Below are the code and all the weights of a small trained network. Each question names an input and a target symbol and asks about switching units off, where a switched-off unit gives its printed mean instead of its output.

import numpy as np


def w(rows, s, z=0):
    codes = np.array(rows[::2]) - 128.0
    scale = np.full(codes.shape[1], s)
    scale[-1] = z or s
    return codes * scale


def norm(h):
    return h / np.sqrt((h * h).mean(-1, keepdims=True) + 1e-5)


def f(y):
    return np.maximum(y, 0)


def softmax(a):
    e = np.exp(a - a.max(-1, keepdims=True))
    return e / e.sum(-1, keepdims=True)


def log_softmax(a):
    a = a - a.max(-1, keepdims=True)
    return a - np.log(np.exp(a).sum(-1, keepdims=True))


def net(x, mask):
    ids = ['ΠΨΩεζθλξτ'.index(c) for c in x.split()]
    T = len(ids)
    res = E[ids] + P[:T]
    r = norm(res)
    for j in range(2):
        rows = slice(2 * j, 2 * j + 2)
        q, k, v = (r @ M[0][rows].T for M in (Q, K, V))
        z = softmax(np.where(np.tri(T) > 0, q @ k.T / 2**0.5, -1e9)) @ v
        o = O[0][rows]
        res = res + np.where(mask[j], z, o[:, -1]) @ o[:, :-1]
    y = f(norm(res) @ A[0][:, :-1].T + A[0][:, -1])
    res = res + np.where(mask[2:10], y, B[0][:, -1]) @ B[0][:, :-1]
    return log_softmax(norm(res)[-1] @ U[:, :-1].T + U[:, -1])


Q, K, V, O, A, B = {}, {}, {}, {}, {}, {}
E = w([
[130,134,152,133,137],'Π',
[76,167,2,117,146],'Ψ',
[121,138,113,105,143],'Ω',
[119,133,130,147,142],'ε',
[136,135,145,139,131],'ζ',
[134,159,147,111,94],'θ',
[130,132,145,144,142],'λ',
[134,153,107,140,115],'ξ',
[82,121,148,131,96],'τ',
],0.0073)
P = w([
[125,21,56,36,77],'0',
[31,248,75,126,175],'1',
[45,247,97,145,190],'2',
[62,234,112,149,181],'3',
[74,232,137,161,168],'4',
[99,220,151,161,176],'5',
[123,225,164,169,167],'6',
[154,183,175,149,154],'7',
[176,166,178,163,178],'8',
[190,136,197,149,157],'9',
[210,114,197,168,155],'10',
[229,105,217,168,132],'11',
[241,87,228,172,124],'12',
[245,72,230,145,139],'13',
],0.0013)
Q[0] = w([
[66,142,35,30,28],'head 1',
[184,212,24,89,145],'head 1',
[170,66,148,254,127],'head 2',
[148,114,225,164,230],'head 2',
],0.0078)
K[0] = w([
[103,222,154,164,161],'head 1',
[177,161,180,189,104],'head 1',
[87,84,76,67,114],'head 2',
[212,1,101,119,63],'head 2',
],0.01)
V[0] = w([
[255,134,141,163,126],'head 1',
[151,173,60,134,72],'head 1',
[134,117,132,209,64],'head 2',
[103,95,64,199,182],'head 2',
],0.0053)
O[0] = w([
[166,228,149,185,246,32],'head 1',
[203,191,46,144,69,137],'head 1',
[53,117,125,254,27,6],'head 2',
[192,38,128,224,181,149],'head 2',
],0.004,0.002)
A[0] = w([
[136,165,113,140,93,71],'neuron 1',
[172,201,135,148,27,53],'neuron 2',
[101,169,225,99,164,109],'neuron 3',
[253,9,149,189,92,32],'neuron 4',
[63,53,132,200,184,111],'neuron 5',
[125,233,26,73,154,157],'neuron 6',
[182,169,111,102,198,158],'neuron 7',
[189,194,77,207,133,5],'neuron 8',
],0.0037,0.0015)
B[0] = w([
[148,122,167,136,120,140],'neuron 1',
[142,116,216,111,130,161],'neuron 2',
[49,135,64,151,123,191],'neuron 3',
[49,216,4,110,154,157],'neuron 4',
[224,86,175,129,103,156],'neuron 5',
[206,138,191,150,151,252],'neuron 6',
[195,77,91,135,127,224],'neuron 7',
[168,72,150,172,129,165],'neuron 8',
],0.0039,0.0036)
U = w([
[47,167,165,75,175,82],'Π',
[107,174,6,123,116,138],'Ψ',
[180,108,120,19,141,167],'Ω',
[130,13,70,191,112,28],'ε',
[63,225,164,181,169,90],'ζ',
[124,242,198,79,85,70],'θ',
[88,58,219,165,193,146],'λ',
[185,162,136,216,66,125],'ξ',
[72,89,136,118,66,255],'τ',
],0.011,0.0041)

Each question gives the input, a string of symbols that net reads in full, and the target symbol t.
The units are the heads (2 rows each of Q, K, V and O) and the neurons (one row each of A and B). Each row of codes is followed by its name. A weight is (code - 128) times the scale printed after its matrix; where a second scale follows, it is the last column's (O, A, B and U).
mask holds one flag per unit, heads first, then neurons. A switched-off unit (its flag False) gives its mean, the last column of its rows in O or B, instead of its output. The means were averaged over made-up inputs and are rounded, as every weight is.
A unit's drop is (log p(t) with every unit on - log p(t) with that unit switched off) / (log p(t) with every unit on - log p(t) with every unit switched off).
The circuit of an input: a set's keep is (log p(t) with only the set's units on - log p(t) with every unit switched off) / (log p(t) with every unit on - log p(t) with every unit switched off). Starting from all 10 units, units are removed one at a time, each time the one whose removal leaves the highest keep (on an exact tie, the one counted first), for as long as the keep stays at least 0.8.
units of the circuit, in order: the units of the circuit, biggest drop first
top k neurons: the k neurons with the biggest drops, biggest first
which heads matter: for each layer, one digit per head in row order, 1 if its drop is at least 0.15 and else 0, layers parted by /
input Ω ξ ε Π Ω Ψ Ω ξ ζ λ ξ τ ε ζ, target Ω: which heads matter => 01
input θ Ω Ω Ω θ ξ λ ε ε, target θ: units of the circuit, in order => (head 2)
input ξ Ω Ψ ε Ψ Ω Ω ξ θ Ψ Ω ζ, target ξ: units of the circuit, in order => (head 1; head 2)
input ε λ Ω Ω λ, target ε: which heads matter => 11
input Π λ ξ Ω Ω Π Π ξ ξ Ω ξ ζ ε, target Π: units of the circuit, in order => (head 2; head 1; neuron 3)
input Ω ε ξ, target ξ: which heads matter => 11
input ε Ω Ω θ Ω, target θ: units of the circuit, in order => (head 2; neuron 6)
input ξ Ω λ ξ Ω ξ Ω ε Ω λ Ω ξ ε Ω, target ξ: which heads matter => 11
input Ψ ε ξ τ ξ ξ Ω Π Ω Ω Ω Ω Ω ζ, target Ψ: which heads matter => 00
input ε ε ε Ω τ λ ξ θ θ Π, target ε: which heads matter => 11
input Ω ε Ω ε Ω, target ε: which heads matter => 01
input τ Ω λ, target τ: which heads matter => 10
input ε Ψ Ω ξ ξ Ψ ε Ω τ θ ξ τ ξ ε, target ε: top 2 neurons => (neuron 4; neuron 5)
input Π θ Ψ λ ε Ω ξ Ω λ ε λ ε ξ ζ, target Π: top 2 neurons => (neuron 3; neuron 6)
input Ω ε ξ ξ τ ζ Ω ξ Ω, target ξ: units of the circuit, in order => (head 2; head 1)
input ε λ ζ ξ Ψ ξ ζ, target ε: units of the circuit, in order => (head 2; head 1)
input τ λ ζ ζ Π, target τ: units of the circuit, in order => (head 1)
input Ω Ω ξ, target ξ: which heads matter => 10
input ξ λ Ω λ λ λ λ Ω, target λ: units of the circuit, in order => (head 1; head 2)
input ε Ω ε, target ε: units of the circuit, in order => (head 2; head 1)
input Ψ Ω τ τ ξ ζ λ Ω Ω λ λ, target Ψ: units of the circuit, in order => (neuron 4; head 1)
input Ψ Ω Ω Π, target Ψ: which heads matter => 11
